Here is a tiny trained network, its code and every weight. The questions are about switching its units off for an input and a target symbol, where a switched-off unit gives its printed mean instead of its output.

import numpy as np


def w(rows, s, z=0):
    codes = np.array(rows[::2]) - 128.0
    scale = np.full(codes.shape[1], s)
    scale[-1] = z or s
    return codes * scale


def f(y):
    return np.maximum(y, 0)


def softmax(a):
    e = np.exp(a - a.max(-1, keepdims=True))
    return e / e.sum(-1, keepdims=True)


def log_softmax(a):
    a = a - a.max(-1, keepdims=True)
    return a - np.log(np.exp(a).sum(-1, keepdims=True))


def net(x, mask):
    ids = ['αβγδεζθμπστφω'.index(c) for c in x.split()]
    T = len(ids)
    res = E[ids] + P[:T]
    u = 0
    for l in range(3):
        q, k, v = (res @ M[l].T for M in (Q, K, V))
        z = softmax(np.where(np.tri(T) > 0, q @ k.T / 4**0.5, -1e9)) @ v
        res = res + np.where(mask[u], z, O[l][:, -1]) @ O[l][:, :-1]
        u += 1
        y = f(res @ A[l][:, :-1].T + A[l][:, -1])
        res = res + np.where(mask[u : u + 12], y, B[l][:, -1]) @ B[l][:, :-1]
        u += 12
    return log_softmax(res[-1] @ U[:, :-1].T + U[:, -1])


Q, K, V, O, A, B = {}, {}, {}, {}, {}, {}
E = w([
[59,103,182,133],'α',
[96,147,76,146],'β',
[208,45,130,94],'γ',
[144,3,54,143],'δ',
[120,186,111,153],'ε',
[55,111,177,173],'ζ',
[65,105,185,156],'θ',
[122,126,95,183],'μ',
[162,120,143,123],'π',
[185,146,60,113],'σ',
[159,154,166,84],'τ',
[141,222,155,134],'φ',
[150,194,154,102],'ω',
],0.0049)
P = w([
[15,81,76,19],'0',
[100,97,125,141],'1',
[127,105,149,153],'2',
[157,136,158,167],'3',
[178,151,165,179],'4',
[199,164,167,188],'5',
[227,173,180,200],'6',
[235,183,175,210],'7',
[253,199,179,219],'8',
],0.002)
Q[0] = w([
[112,50,181,144],'L0H0',
[6,51,228,105],'L0H0',
[70,105,226,195],'L0H0',
[87,94,92,32],'L0H0',
],0.014)
K[0] = w([
[101,75,99,104],'L0H0',
[4,84,75,94],'L0H0',
[86,106,72,62],'L0H0',
[72,118,150,185],'L0H0',
],0.021)
V[0] = w([
[115,167,123,105],'L0H0',
[227,122,168,225],'L0H0',
[90,187,100,51],'L0H0',
[5,33,76,36],'L0H0',
],0.0029)
O[0] = w([
[103,128,124,94,96],'L0H0',
[199,104,89,254,107],'L0H0',
[78,125,114,72,60],'L0H0',
[122,194,212,43,254],'L0H0',
],0.0036,8.6e-05)
A[0] = w([
[179,116,70,82,125],'L0N0',
[132,178,101,165,155],'L0N1',
[185,209,110,129,224],'L0N2',
[79,65,121,203,134],'L0N3',
[40,80,84,58,4],'L0N4',
[151,138,2,74,135],'L0N5',
[89,75,157,170,166],'L0N6',
[96,123,199,170,82],'L0N7',
[192,34,118,109,74],'L0N8',
[109,148,111,149,165],'L0N9',
[90,216,175,99,171],'L0N10',
[190,125,184,57,204],'L0N11',
],0.009,0.0016)
B[0] = w([
[111,40,133,109,150],'L0N0',
[148,133,87,193,200],'L0N1',
[206,162,154,202,254],'L0N2',
[50,87,132,198,194],'L0N3',
[40,154,12,53,145],'L0N4',
[70,55,230,149,167],'L0N5',
[79,85,178,145,185],'L0N6',
[66,173,185,136,151],'L0N7',
[92,85,12,108,158],'L0N8',
[123,131,95,167,176],'L0N9',
[87,236,165,86,189],'L0N10',
[250,77,138,94,183],'L0N11',
],0.014,0.0019)
Q[1] = w([
[118,138,156,152],'L1H0',
[229,174,103,235],'L1H0',
[6,103,188,61],'L1H0',
[125,135,147,168],'L1H0',
],0.011)
K[1] = w([
[120,161,123,148],'L1H0',
[196,135,217,229],'L1H0',
[25,168,2,55],'L1H0',
[145,168,132,173],'L1H0',
],0.0092)
V[1] = w([
[197,66,130,28],'L1H0',
[52,174,13,1],'L1H0',
[106,162,151,239],'L1H0',
[232,87,124,151],'L1H0',
],0.0032)
O[1] = w([
[114,127,177,12,35],'L1H0',
[162,253,50,56,7],'L1H0',
[130,88,119,227,230],'L1H0',
[129,44,183,89,134],'L1H0',
],0.0036,0.0013)
A[1] = w([
[84,72,161,152,254],'L1N0',
[128,112,132,135,186],'L1N1',
[114,159,181,156,154],'L1N2',
[172,155,169,108,198],'L1N3',
[187,126,144,60,180],'L1N4',
[175,113,106,151,87],'L1N5',
[153,193,161,95,88],'L1N6',
[197,125,112,176,227],'L1N7',
[141,171,73,124,181],'L1N8',
[159,60,2,102,14],'L1N9',
[145,201,124,130,155],'L1N10',
[162,213,146,113,99],'L1N11',
],0.01,0.0014)
B[1] = w([
[68,61,165,144,221],'L1N0',
[117,102,133,133,159],'L1N1',
[135,176,134,153,199],'L1N2',
[116,60,94,141,169],'L1N3',
[121,75,51,120,158],'L1N4',
[143,159,150,162,180],'L1N5',
[152,123,191,115,151],'L1N6',
[168,135,99,193,255],'L1N7',
[130,149,130,86,144],'L1N8',
[151,251,188,144,160],'L1N9',
[160,182,141,90,163],'L1N10',
[187,130,174,98,163],'L1N11',
],0.02,0.005)
Q[2] = w([
[211,51,58,158],'L2H0',
[152,133,42,223],'L2H0',
[187,254,146,163],'L2H0',
[148,50,176,146],'L2H0',
],0.015)
K[2] = w([
[197,80,246,186],'L2H0',
[207,67,92,222],'L2H0',
[138,223,26,234],'L2H0',
[183,110,185,37],'L2H0',
],0.012)
V[2] = w([
[154,60,200,106],'L2H0',
[153,55,2,86],'L2H0',
[61,203,114,130],'L2H0',
[47,106,101,190],'L2H0',
],0.015)
O[2] = w([
[184,65,147,51,150],'L2H0',
[230,107,73,248,1],'L2H0',
[80,228,91,125,24],'L2H0',
[83,130,8,122,96],'L2H0',
],0.014,0.0081)
A[2] = w([
[189,202,100,90,128],'L2N0',
[184,123,133,132,106],'L2N1',
[112,110,105,68,1],'L2N2',
[132,86,150,132,85],'L2N3',
[35,149,45,131,97],'L2N4',
[29,81,120,183,176],'L2N5',
[6,59,128,88,152],'L2N6',
[126,255,171,138,156],'L2N7',
[156,153,41,174,107],'L2N8',
[169,130,99,224,142],'L2N9',
[114,83,138,137,94],'L2N10',
[45,5,89,80,101],'L2N11',
],0.0095,0.0029)
B[2] = w([
[95,63,164,117,140],'L2N0',
[94,150,140,178,195],'L2N1',
[112,180,158,151,149],'L2N2',
[140,175,150,152,198],'L2N3',
[193,168,132,246,239],'L2N4',
[87,109,22,131,214],'L2N5',
[2,105,161,133,246],'L2N6',
[211,182,90,54,249],'L2N7',
[42,169,135,80,172],'L2N8',
[134,93,24,83,203],'L2N9',
[145,152,168,135,178],'L2N10',
[207,39,185,78,218],'L2N11',
],0.019,0.02)
U = w([
[168,141,144,35,216],'α',
[207,184,103,129,140],'β',
[90,126,135,101,147],'γ',
[72,172,152,133,3],'δ',
[43,115,127,65,69],'ε',
[133,170,122,200,7],'ζ',
[115,161,123,158,123],'θ',
[30,57,141,213,251],'μ',
[124,84,25,81,161],'π',
[163,4,139,57,116],'σ',
[248,79,99,205,8],'τ',
[74,90,206,99,113],'φ',
[177,132,224,207,157],'ω',
],0.0023,0.0021)

Each question gives the input, a string of symbols that net reads in full, and the target symbol t.
The units are the heads (4 rows each of Q, K, V and O) and the neurons (one row each of A and B). Each row of codes is followed by its name. A weight is (code - 128) times the scale printed after its matrix; where a second scale follows, it is the last column's (O, A, B and U).
mask holds one flag per unit, layer by layer, with each layer's heads first. A switched-off unit (its flag False) gives its mean, the last column of its rows in O or B, instead of its output. The means were averaged over made-up inputs and are rounded, as every weight is.
A unit's drop is (log p(t) with every unit on - log p(t) with that unit switched off) / (log p(t) with every unit on - log p(t) with every unit switched off).
unit that matters most: the unit with the biggest drop
top k neurons: the k neurons with the biggest drops, biggest first
top k neurons in layer l: the k neurons of layer l with the biggest drops, biggest first
input ε π δ π μ μ α, target ε: top neuron => (L1N7)
input ω μ ζ ε φ θ α, target ω: top 2 neurons => (L0N10; L0N11)
input β β μ δ μ ε δ δ ζ, target β: top 4 neurons => (L0N4; L1N7; L2N7; L0N5)
input σ π ω τ δ μ, target τ: top 4 neurons in layer 1 => (L1N4; L1N9; L1N3; L1N11)
input β φ π τ δ β, target τ: top 2 neurons in layer 0 => (L0N11; L0N2)
input τ π α ω σ δ δ τ, target τ: top 3 neurons => (L1N4; L0N11; L1N3)
input ζ α α σ φ μ, target φ: top 4 neurons => (L0N2; L1N11; L0N10; L1N6)
input π α π π π μ μ β θ, target π: top 2 neurons => (L2N9; L1N4)
input π α β ω γ, target α: top 3 neurons => (L0N8; L1N9; L0N10)
input π τ β δ σ τ ω π, target ω: top 4 neurons => (L1N11; L0N2; L0N10; L1N6)
input τ π σ ζ μ γ ω β, target ω: top 4 neurons in layer 0 => (L0N2; L0N11; L0N10; L0N3)
input ε ε π β π β σ θ, target ε: top 2 neurons => (L1N7; L0N10)
input ε ζ δ, target ε: top 2 neurons => (L1N9; L0N8)
input μ α τ μ μ θ μ θ, target μ: top 4 neurons => (L1N7; L0N7; L0N2; L1N3)
input ε μ μ θ θ θ, target ε: unit that matters most => L2H0
input ε ε ζ, target ε: top 2 neurons => (L0N10; L2N6)
input μ θ ω β, target ω: top 3 neurons => (L0N11; L1N9; L0N10)
input μ μ μ δ τ μ σ β α, target μ: top 2 neurons => (L1N7; L0N2)
input π π γ β δ, target π: top 2 neurons in layer 1 => (L1N9; L1N4)
input π γ δ ζ π π μ, target π: unit that matters most => L0N11
input β β ω π ζ φ ε β, target φ: top 3 neurons in layer 1 => (L1N11; L1N9; L1N6)
input μ ε μ, target μ: top 2 neurons in layer 2 => (L2N6; L2N7)
input π ζ μ, target π: top 4 neurons in layer 0 => (L0N11; L0N2; L0N3; L0N6)
input σ π μ μ ω ω δ, target σ: top 2 neurons in layer 2 => (L2N11; L2N4)
input β μ α, target β: top 2 neurons in layer 2 => (L2N7; L2N6)
input π π β μ β τ, target τ: top 3 neurons in layer 1 => (L1N4; L1N3; L1N11)
input σ β β, target σ: unit that matters most => L0N5
